Below is a small trained network, with its code and all its weights. Each question gives an input and a target symbol and asks what happens when units are switched off, that is, made to give their printed mean instead of their output.

import numpy as np


def w(rows, s, z=0):
    codes = np.array(rows[::2]) - 128.0
    scale = np.full(codes.shape[1], s)
    scale[-1] = z or s
    return codes * scale


def f(y):
    return np.maximum(y, 0)


def softmax(a):
    e = np.exp(a - a.max(-1, keepdims=True))
    return e / e.sum(-1, keepdims=True)


def log_softmax(a):
    a = a - a.max(-1, keepdims=True)
    return a - np.log(np.exp(a).sum(-1, keepdims=True))


def net(x, mask):
    ids = ['ΛΠΦαβγδεζηθμξσψω'.index(c) for c in x.split()]
    T = len(ids)
    res = E[ids] + P[:T]
    q, k, v = (res @ M[0].T for M in (Q, K, V))
    z = softmax(np.where(np.tri(T) > 0, q @ k.T / 3**0.5, -1e9)) @ v
    res = res + np.where(mask[0], z, O[0][:, -1]) @ O[0][:, :-1]
    y = f(res @ A[0][:, :-1].T + A[0][:, -1])
    res = res + np.where(mask[1:25], y, B[0][:, -1]) @ B[0][:, :-1]
    return log_softmax(res[-1] @ U[:, :-1].T + U[:, -1])


Q, K, V, O, A, B = {}, {}, {}, {}, {}, {}
E = w([
[111,156,123],'Λ',
[130,167,162],'Π',
[106,105,66],'Φ',
[58,177,137],'α',
[120,111,81],'β',
[195,252,173],'γ',
[52,179,140],'δ',
[99,100,124],'ε',
[80,99,103],'ζ',
[109,125,139],'η',
[68,157,30],'θ',
[107,154,132],'μ',
[104,139,135],'ξ',
[105,119,136],'σ',
[202,75,30],'ψ',
[139,118,138],'ω',
],0.02)
P = w([
[190,51,233],'0',
[59,132,1],'1',
[34,149,53],'2',
[42,125,50],'3',
[65,184,89],'4',
[54,175,91],'5',
[54,178,94],'6',
[54,143,96],'7',
[63,171,89],'8',
[59,168,89],'9',
[49,166,88],'10',
[84,157,79],'11',
[50,164,94],'12',
[57,152,92],'13',
],0.0096)
Q[0] = w([
[166,200,149],'H0',
[164,168,253],'H0',
[148,177,92],'H0',
],0.012)
K[0] = w([
[64,162,72],'H0',
[87,230,1],'H0',
[126,90,33],'H0',
],0.0095)
V[0] = w([
[142,159,238],'H0',
[177,73,157],'H0',
[248,128,148],'H0',
],0.017)
O[0] = w([
[237,139,116,33],'H0',
[189,247,139,120],'H0',
[172,192,133,3],'H0',
],0.012,0.0055)
A[0] = w([
[189,153,184,2],'N0',
[149,80,54,58],'N1',
[163,235,82,69],'N2',
[90,93,193,72],'N3',
[131,94,83,189],'N4',
[102,161,130,113],'N5',
[151,109,238,166],'N6',
[175,167,70,93],'N7',
[167,82,136,103],'N8',
[167,71,186,54],'N9',
[149,139,71,217],'N10',
[152,110,220,175],'N11',
[82,65,89,122],'N12',
[122,59,64,144],'N13',
[109,7,145,113],'N14',
[119,182,79,207],'N15',
[48,4,77,181],'N16',
[174,54,176,178],'N17',
[98,92,170,93],'N18',
[43,145,120,115],'N19',
[108,188,114,131],'N20',
[65,129,107,214],'N21',
[53,10,131,106],'N22',
[44,37,72,88],'N23',
],0.011,0.0083)
B[0] = w([
[226,214,103,136],'N0',
[61,223,199,140],'N1',
[144,104,213,173],'N2',
[138,23,122,158],'N3',
[82,87,59,158],'N4',
[96,138,195,140],'N5',
[60,16,49,130],'N6',
[172,108,205,157],'N7',
[33,192,196,130],'N8',
[63,248,250,128],'N9',
[72,22,133,158],'N10',
[18,8,86,130],'N11',
[98,174,184,194],'N12',
[33,172,120,173],'N13',
[198,134,67,188],'N14',
[146,37,133,166],'N15',
[67,146,149,253],'N16',
[2,111,69,133],'N17',
[151,42,135,157],'N18',
[223,105,83,191],'N19',
[153,164,111,150],'N20',
[215,80,54,195],'N21',
[197,195,125,229],'N22',
[136,178,179,232],'N23',
],0.0063,0.042)
U = w([
[181,117,78,79],'Λ',
[178,163,121,43],'Π',
[164,97,35,224],'Φ',
[95,112,107,71],'α',
[172,122,88,149],'β',
[191,196,106,1],'γ',
[80,108,105,132],'δ',
[130,129,164,155],'ε',
[149,81,63,145],'ζ',
[133,132,170,104],'η',
[157,250,76,151],'θ',
[168,111,104,104],'μ',
[118,122,177,97],'ξ',
[112,129,195,99],'σ',
[115,196,205,151],'ψ',
[156,185,159,102],'ω',
],0.014,0.007)

Each question gives the input, a string of symbols that net reads in full, and the target symbol t.
The units are the heads (3 rows each of Q, K, V and O) and the neurons (one row each of A and B). Each row of codes is followed by its name. A weight is (code - 128) times the scale printed after its matrix; where a second scale follows, it is the last column's (O, A, B and U).
mask holds one flag per unit, heads first, then neurons. A switched-off unit (its flag False) gives its mean, the last column of its rows in O or B, instead of its output. The means were averaged over made-up inputs and are rounded, as every weight is.
A unit's drop is (log p(t) with every unit on - log p(t) with that unit switched off) / (log p(t) with every unit on - log p(t) with every unit switched off).
The circuit of an input: a set's keep is (log p(t) with only the set's units on - log p(t) with every unit switched off) / (log p(t) with every unit on - log p(t) with every unit switched off). Starting from the 12 units with the biggest drops (on a tie, the unit counted first), units are removed one at a time, each time the one whose removal leaves the highest keep (on an exact tie, the one counted first), for as long as the keep stays at least 0.8.
circuit, biggest first: the units of the circuit, biggest drop first
most important unit: the unit with the biggest drop
top k neurons: the k neurons with the biggest drops, biggest first
drop when u is switched off: that unit's drop, to one decimal
input δ μ δ θ Φ ζ Φ, target δ: top 3 neurons : N22, N19, N21
input ψ δ Π δ ψ, target ψ: circuit, biggest first : H0, N2, N21
input ω θ Φ Φ ψ δ θ β θ, target ψ: circuit, biggest first : H0, N2, N21
input β δ α δ Φ Φ β ω ψ ω θ β ψ ε, target Φ: circuit, biggest first : N23, N12, H0
input ψ ξ σ, target ψ: circuit, biggest first : H0, N2
input δ ω θ ε μ θ θ δ θ Φ θ Φ θ ω, target θ: top 4 neurons : N22, N14, N23, N10
input Φ θ μ, target Φ: circuit, biggest first : N23, N2
input θ μ Φ Φ ξ α θ Φ δ σ, target θ: most important unit : N22
input θ δ μ θ δ θ ε θ ε, target θ: top 4 neurons : N22, N14, N23, N10
input δ Λ ζ σ, target δ: top 2 neurons : N22, N19
input ψ σ θ σ δ Φ θ ω β Φ δ ω ζ, target ψ: top 2 neurons : N2, N14
input Λ Λ θ α θ θ δ θ ξ θ α δ ξ, target θ: top 3 neurons : N22, N14, N23
input Φ ψ Π α Φ ζ α ε Φ θ ζ ζ, target Φ: top 4 neurons : N23, N16, N22, N12
input θ θ μ θ θ θ θ ξ ω, target θ: top 4 neurons : N22, N14, N23, N12
input γ ψ ξ δ θ ω θ β γ ε, target γ: top 2 neurons : N0, N16
input θ ξ Φ ξ θ θ ξ Φ θ θ ε θ η, target θ: top 4 neurons : N22, N23, N14, N12
input θ θ Λ, target θ: drop when N19 is switched off : 0.2
input Φ ω ω θ η θ, target Φ: drop when H0 is switched off : 0.3
input θ Φ δ α, target θ: drop when N23 is switched off : 1.9
